Each row has a class, written after it.
[ 174  134    6 -126  -27 -235  341 -104   86  171   61 -241 -224  100
  215  101   77   36  -81   24  107 -325   -5  280 -237  188  314 -251
 -115   62  236  -73  -29 -160   23  132  192  345]
lizus
[-172 -517   48  197  -81  -82  -92  460   61 -135 -123  103  -37   20
 -338  139  -81  253   -4  -80    9  250  115   43 -201 -173 -484  -68
  151  -12 -267 -105 -232  247   44  198 -116 -185]
rebol
[ 214 -376   91  239  -54  243   38  -51 -231  110 -130 -138  276  242
   64  -96 -116  199   43    3  -15 -152  144   87  160   38 -301  184
 -166   26  183 -251 -311  128  183 -250  -30  124]
pedu
[   6   32  237  147  -79    3  145  -70   15 -167 -344  165  190 -188
   15  285 -170  166   48  141 -326   24  -99 -294  232  212  -66  154
   19  -24  219 -231  -81  -37  244  115 -127  110]
luvu
[-167  899  -15  -88  -98   75 -214  -71   38 -132 -382 -213 -111  467
  249   83  278   36   -8  242 -113  511   32 -132  111  361  104   -5
  148   46 -311  -23   77  -38   50  321    6   89]
luvu
[  94  -62 -107   23 -202  -59   80  450  240   58   12  327  222 -377
  112   14  172  239  174 -120 -205  105  272 -103 -194  124 -368 -222
   88  -10 -348  189  302 -115  419 -158 -293   41]
nidi
[ -34  -57  -99  199 -146    2 -322  -77   68  -71  -17 -133 -105  254
 -304  -43   45  232 -153   65 -172 -130  184  117 -239  113 -430  -68
  200    6 -209  158  243  150  316  253  191 -102]
fibi
[ 189  435  152 -156 -123   58  -10  -80  -32  -32  -48  108 -329 -164
   97  -85  188   64   31 -148 -214  191  408  -23 -108  162 -168   67
  197 -177 -243  195  -55   61  106  234  -45  120]
nidi
[ -80  398 -127  247  -24 -111   45  237   86  -68   19   55 -290 -255
  -46  116   96  162  115   19 -122  109   41  -94 -183  118  380   49
  208 -118  252  177  312   60 -285  175 -169    1]
nidi
[  79  289  196 -108  -28  -75  -75   38  163 -125 -253  -18   33 -123
  227  256  247   96  104   62  -72  231   41  430  315  150 -191 -152
   68  317   25 -105  118   -6 -136   76  265 -126]
rebol
[  90  192 -106  184   19 -252  226 -103 -260  209  108  -15 -222 -301
   65  -80 -197  -90    0 -245  258 -267   31  -93 -193  133  112  101
   -3   32  412  181 -217 -159  135  -70    5  -71]
rebol
[ 280  140  114 -111 -172   43   79 -201  -89 -201   33 -263   66  -88
   76 -165   87   -1 -212 -210  -79  -72  198 -320 -254  181  409  254
 -199  -94  -46  126  221  -37  103  -14  -37  259]
Pas
[ 145 -226  109  -38 -151 -103  -42  -61   35  128  169  -85  116  101
 -117   84  -21   78 -135 -130  -36 -110 -121  229 -147  -92 -136 -192
   63 -108 -187 -196  185  262  -20 -139  473  -31]
rebol
[  65  272   59  110 -170   64 -145   29  -60 -109 -156  -42 -327  -50
   50  201  -53  276  138 -257   95  160  261 -232 -253  120 -268  121
  -55  -52 -114 -100 -132  -25  238   89 -280   -9]
fibi
[-213 -397   35   54   66  215 -190  123   24 -103  -41   18   80  100
  -39  129   76   35   38  299  -23  169 -202  449  -99  -86 -117  129
   31 -112 -186  131  438  159 -170 -241  268  -34]
lizus
[  87 -370    2   27    6 -208 -138  163  -31   67  -20 -142  229 -163
 -300  136 -411 -123 -187  -23  216  382  -68 -142 -538 -102 -124   29
  134  310 -263  -73  629 -145  135 -368  538 -592]
Pas
[-316 -153   34  -76    8  -33  -60 -150   19   12  138 -215  -12   79
 -171  -91  -63  163 -127   35  141  -26  -97  137   49 -292  384  106
   70 -217  -99 -357   77  -77   24 -589   30 -241]
nidi
[-258 -222   70   98  -19  199  154  -86  -13 -268  -48 -116  -52 -244
  -88 -110 -103  -51  -93  -15  -59   52 -219 -217   -9  140  -58  188
  -13 -305  -70   78  -23  284   50   54 -479  131]
fibi
[ 289  259  -50  129 -110  -88  104   81   26   71   88   39 -276  171
  156   97  195  376 -197 -214   23 -199  365  265  -26  -14 -128  -51
   94 -103  171   35  227   35  204  102  397  184]
rebol
[-199  119  -63  -28   61   26   70  -69  152  158  303   45 -137 -397
 -101 -314  -66   99   65   76   31 -238   78  417  112 -140 -391 -147
  108 -364  130 -127  121   83  -59  290 -127  364]
luvu
[  72  207  164  145 -211 -148  155   91   41 -221 -457  -65  107  124
   24  228    8  273 -113  -83  -56  176  197   71  -96  383 -233 -217
  227  115  309  114  228 -167  280  394  -70  102]
tozor
[ -77 -229   28   78  156   68   34  302  -37   82    1  -81  -27  354
 -129    3 -338  200 -158  327 -218  324    2  336   12  -34  121 -371
 -109  110  100  -96  105  126 -248 -126 -175   15]
tozor
[ -34  151 -143   91  119   41  134  -52 -261  169  159  -95   -4 -174
  -65 -176  -38 -108   95    4  -12 -175 -287  112   36   81  325  -79
 -184 -203  352   44  109  -18 -121 -138  -21   20]
rebol
[ 161  163  131   47 -129  -50  100  218  -59  -91 -450  116   75 -270
 -299  -86  123 -169  -12  185   51  204  -86 -236  259  321   43   24
  312  118  258  242  589  -88 -239  370  -37 -531]
fibi
[-424   70   81    4    0  110  -58  -12  -79 -205  -25 -225   70  -29
 -426  302   92 -352 -128  103  -79  245 -244  -82 -212  141  120 -172
  214   33 -130  -82  432 -296  -13   74  -62 -184]
Pas
[-191 -456  238   87  -24 -148 -152  228   17 -237 -118  -36   53  173
 -324   22  167  -51  -96  172  -77  170 -245  235  107   84  204 -165
  351 -254 -286 -303  245   73  -80   37 -289  148]
lizus
[  15  -78 -200  129  -62 -230   61  203   -2  204  426   30 -109  -92
  119  205  139  -80   54  -64  243   38  -42  193 -143 -127  -27   84
  201  133 -251   79  337 -224   39 -180   31  312]
pedu
[-194 -198  200   54 -116  -79   11  177 -297  107   58  108  325   71
  -22  -53 -177   12 -239 -192  468 -240   85  -65 -198   35   -3  150
  190  160  173 -167 -323 -125   27   17   81 -127]
Pas
[  45  316  -15   24  115  231  -45   81  -30  -44 -111  -37   75  -66
 -161   -3   74  -23  -69    5 -161  214 -111  -28  -25  127  185  -50
  122 -371  111 -150  379  273 -174  300  121   23]
Pas
[ -77 -108  -14   12 -160   71 -222   33  -21  141  191   15  113   95
  -22  -69  496  -47  204 -162  254 -262  138  216  -99   38 -325  126
  312  114 -347  -51 -266  -68   74  268  139   72]
nidi
[-105  144  -42 -364 -239  -25   48  -50   72 -212  -80  -11   31  101
 -135 -123  311 -230  -13  212  -59 -171  -66 -294 -210 -100  473   90
 -145 -362 -373 -154  -87  386  -53  222   43  -52]
lizus
[-128  125 -241  188 -127   92  322  143  413  152 -106   61 -145 -238
   73  248  203  -22   44  359   16 -384   46  159  -83  273 -182 -209
  -46 -108  253   49  340   38  248  294 -112  356]
nidi
[  28  193    0 -287 -100 -143  283  -77 -475   84  -47  -56 -263 -128
   24 -206   81 -168  -29  -11 -244  227 -165 -141 -161   76   28   82
   99 -199 -192  191 -119  182   89 -188  212  -55]
Pas
[ 203  233   79   50  -70  187    5  110    4  -67  202   19  -29  257
   78  -71  160 -123  -15  226 -244  198  104   -8    1   17   58  -42
 -177   99 -123  -90  223   47 -107  218  140  100]
fibi
[  60  440  115 -177 -138 -106   54   46 -478   70 -176 -118   23  214
   90  101 -151  222  -32 -133  -16  -28  -56 -142 -131  226  396 -115
 -100  230  262   63 -165   26 -220   33  341 -248]
nidi
[-213 -250  250  -71  -72  148 -182 -220 -154 -286 -122 -100   14  -62
 -108   35   81 -147   54  -28  -57  -24 -128   80  -41  -19 -536  215
   51  -99 -158 -138 -244  150   15  165  142  248]
tozor
[-195  194  167  -24  -31  135  -25  180  172 -416 -225   66  238  172
   91 -249  159 -135   66  243 -258  218  -49  -74   79  125  -15 -344
 -298 -208 -122 -316  -96   46  204  279 -223  114]
lizus
[ -90  128 -130  132    2  224  -85  -54  116 -192   61  -91 -348  -66
   34  360  -57  136  107   48 -132  195   83 -214 -220 -121  -54  354
 -373  -79 -142  112 -141   13   75  153 -235  334]
fibi
[ 160  -40   81  -15 -178 -200  142  164 -109  129  133  263 -123  -14
  -46  182   92   62  -10 -276  356 -182  -11  209  199 -214   37 -157
   71 -118  252   62  118  -88 -193   -6  129  -53]
pedu
[ -21  146  -39 -126  -97   18  279   60 -116   32  185   -7 -402 -300
 -201  262  -42   15  -86  -69  -37  -93   44 -157 -286 -222  139  114
  -86 -388  131  -55  163   87 -224  -15  -34  165]
fibi
[ 217 -165  189  332  -28  -56  247 -252   41 -222  -86 -165 -235  -89
 -116 -193  121 -186  -68  136  -10   41  -71  405   67  229   64   97
   29 -254  287 -176  173  207  263  256  102   43]
fibi
[ -25   62  -37  135   58  204  243   37  -10  138  187  226   84  -58
    9  330  223  -75   12 -273  325  -65  -98  107   88  -83    5  182
  476 -304  212   49  272  -81 -134  210   29   89]
pedu
[-279 -218  279  139  -87  -99  -77  276  -42 -135 -180 -113  -25  284
 -192 -158   13   35 -207  -39  228  -15    8   -5   11   84   62 -266
   40 -112  -30 -494 -349 -150   49  -94 -270  -35]
lizus
[-183   49  189  263 -152   42  -86  261 -451  -74  -44 -216  273  331
 -307 -193  -95  451 -188 -302  154   59   53   48  162  -21   39 -110
  249  -46  343 -402   81 -126 -152 -152  -45 -169]
tozor
[ 122  250 -108   70 -209   83  219  -33  -70  267  190  135   70 -288
   89  323   56   37  103  -57   88  -33  135   74  -93  114  235  215
  -57  140    8  174  112 -155  147 -206 -119   54]
tozor
[  63   83  247  354 -208  -16   43 -150  158   45   79   -8   -1  -37
   99  124 -244 -125 -137  -70  328   99  -36  -48  -95   63  -81  113
   -1  -81  214  -42  270  -92  -91  -91  168  111]
luvu
[  69 -122   98  -52  151   74  -45   -8   62  -17  -46 -211 -145   16
  -11 -234   60  -35 -255   77  101   -7  -61  -50  336  211  267  186
  157  -49  -70   31   10  102 -335  274 -418  355]
fibi
[ 111 -335   29 -192 -175    2   89 -221  185  -41   16  -61  143 -169
 -302 -105   17  -79   23  122    1   17  -95  272  -37 -234 -277  -49
  -99 -358 -174   81  567   22  203   50  208   37]
pedu
[  90 -158  269  160  -52 -214   23  -67 -267 -113 -229  -47 -131   -4
 -157  -37  -85    8 -112   68   -8  -16 -255  186  -45  449  191  -86
   51  -32   82 -122  382 -218  491   46  108  -49]
rebol
[-158  453  -97 -180 -213 -139   45  440  -84   93  336  157 -392 -120
    6  116  220  202  103 -341  127 -183  123 -385 -435   68  265 -251
   36  232 -363  -65 -162 -147  -50  256  -83 -162]
nidi
[ 147  426 -152  -90  -85 -108  177  -89  266  120 -161  -77 -173 -536
  -96   28  110 -298   45   -5  -86  129  177 -372 -308   23 -199  136
  -31 -122  -48  184  -73  -29    3  167  142  -60]
rebol
[-120 -237   88   39 -160   36  200 -214  337   12  266 -187  -29  180
 -135 -138   90 -129 -264  244  -71 -289 -230   65 -162   44  281 -143
    9 -325 -320 -388  230  194  237  -18   82  243]
lizus
[ -54 -380  117  -46  -64  209   -9 -284  -21 -114  241 -351  189  -23
 -314  159 -151   63 -286   62 -289 -145 -235  130   11 -100   81  108
  -99 -162 -186 -229  212  437 -111   83  225  408]
Pas
[ 170 -482  226   34    5  102  -11 -372  -86  -96  -78 -194  -52  201
 -308 -106 -163   36  101  -88 -101  -12 -180 -172  -36  -40    5   43
  199 -337  107   37  382 -150  -39  -72 -329  -37]
pedu
[ -40 -127 -101  -35  215   91   22   69  -26 -223 -299 -121  -84  190
 -253  118  134   21    5  265 -452  249  -42  204 -291   -5 -217  -90
  163 -351  -66 -139  307  201  225  221  277   -5]
pedu
[ 302 -287  419   61 -149  -48  133 -232  -22 -193  151 -199  141   36
  -31  159   95   61   67 -307 -113  121  180   26  160 -148 -211  151
  137  216 -131 -512 -269 -116   37   14  132   75]
luvu
[-276   72  -27   14  195  183 -110   84 -452  113  -10  -12 -100  372
  237  112  111  101  107   62   85   15 -479 -185 -184  127  653  447
  163 -267  -91 -312  -92   89 -154 -369  -17   33]
rebol
[  44  185   78  212  -65  178  210  145  -61  -96  165  183 -133 -311
  186    4 -179   68  -99 -212   44  100  240 -140 -186  181  -76  185
 -218 -234   38  223  -47  -61  246  308 -441  622]
pedu
[ -15 -132  -52  270  106  378   37  399 -139 -137  -31  -62  -69  -38
 -320 -130    1  -79 -119  317 -254  366  -27 -257  218   98  -85   59
   19  -21 -146 -100  797 -179   64    8 -297  181]
tozor
[ 240  -90   47   37   13 -123   28  210 -177  138  -13   75  188  219
   89  270 -226  -18   49  114  144  133   40   36 -154  -26   25   54
  157  244   84  -10  232  -73 -181  166  219   78]
lizus
[-121  433  -10 -150   48 -134  206   85 -160   -2  118  -82 -219  -61
  119 -211  462 -382   87   90 -244  192 -322 -204    0   87  202   -9
  257 -112 -100  -21   31 -184 -302   34   85  199]
pedu
[  36   86   49   46 -110   70  118  238  127  -67  -18 -346  228  138
  -73 -100 -121  -67 -287   34 -158  315   19 -304 -159  226  216 -462
 -139  269 -166 -165  514 -101  -75 -400 -170 -210]
tozor
[ 295  389   31  118 -450 -134   31   24  -68 -146  117  -62 -155 -314
   67  114  194 -370  -93 -212  306  133  416  -28  470  -18 -494  -16
 -179  269 -183  239  282  -91   34   80    3  319]
luvu
[  47  448 -237  -33    0 -116  131 -205   69  146  259  -73 -184 -535
 -110  -58   47  -84  -44 -212  136  -17  122 -101  -55  -80  179  283
  121 -193   18  335  163 -139  -85  131   22  129]
luvu
[  11   22  221  113 -340 -143  -57 -319 -106  -56  421 -230 -276  -66
 -251 -107   99 -289 -106 -239  153 -210 -181 -225 -130   71   -8  147
   31 -172 -337 -107  -17 -205  108  441  -59  681]
pedu
[ -12 -174 -111  -19  149  -85  252 -132    7   25  212 -256 -115  429
  136  195   32  173  -74 -277   89 -227  -62  138  -21  -28  290 -217
  265   14  242  212 -108  -10 -195  199 -201  272]
nidi
[-159  -74   75  128   99  298 -112  295 -284   72  109  130  -36   79
   -9  140  125   -2   27  -54 -100 -260 -167 -127 -247  172 -114   -8
  166 -209  117 -215   41   83 -281  -13  -85  202]
fibi
[-110 -182  102   64  353  -56   60   42 -118  -48 -319 -201  -75 -192
 -102   78 -268 -338 -130  -18  351   28 -230  153  188  204  138 -305
 -213    1  410 -337 -105 -209  -34 -234 -133 -166]
luvu
[ 229  384 -146  110 -174 -125  249   14   99  128 -306  -67 -214 -172
   56  134 -136  -65  -43   90  261   -4  364   38 -288  263  -25  -73
 -157  -49  301  165  186   71  253  219  -87  -32]
rebol
[ 330  274  -21  104 -184  327  132  215 -248  107  450   81  -83  357
  214 -540  -53  388   64 -301 -165 -151  203 -669 -354 -212   87  -35
 -429   48  124  -26  289 -222  -28 -430  279 -268]
tozor
[  86 -190  307  -90 -171 -135  229  442  201 -189 -140   67  -40  278
  294  -53  298  338 -259 -166   66   18   56  -80  -77  327  200 -254
  131  228 -162 -124  -34   -3   51  288 -121   83]
Pas
[-241 -270   37   35   51 -138  -86  137 -204   40   69 -192  -33   12
 -114   22 -115    4   70   72   -1   93 -345   21 -128   81  -27  -50
   32   64 -119  -36   31 -192 -181  -42 -129  291]
luvu
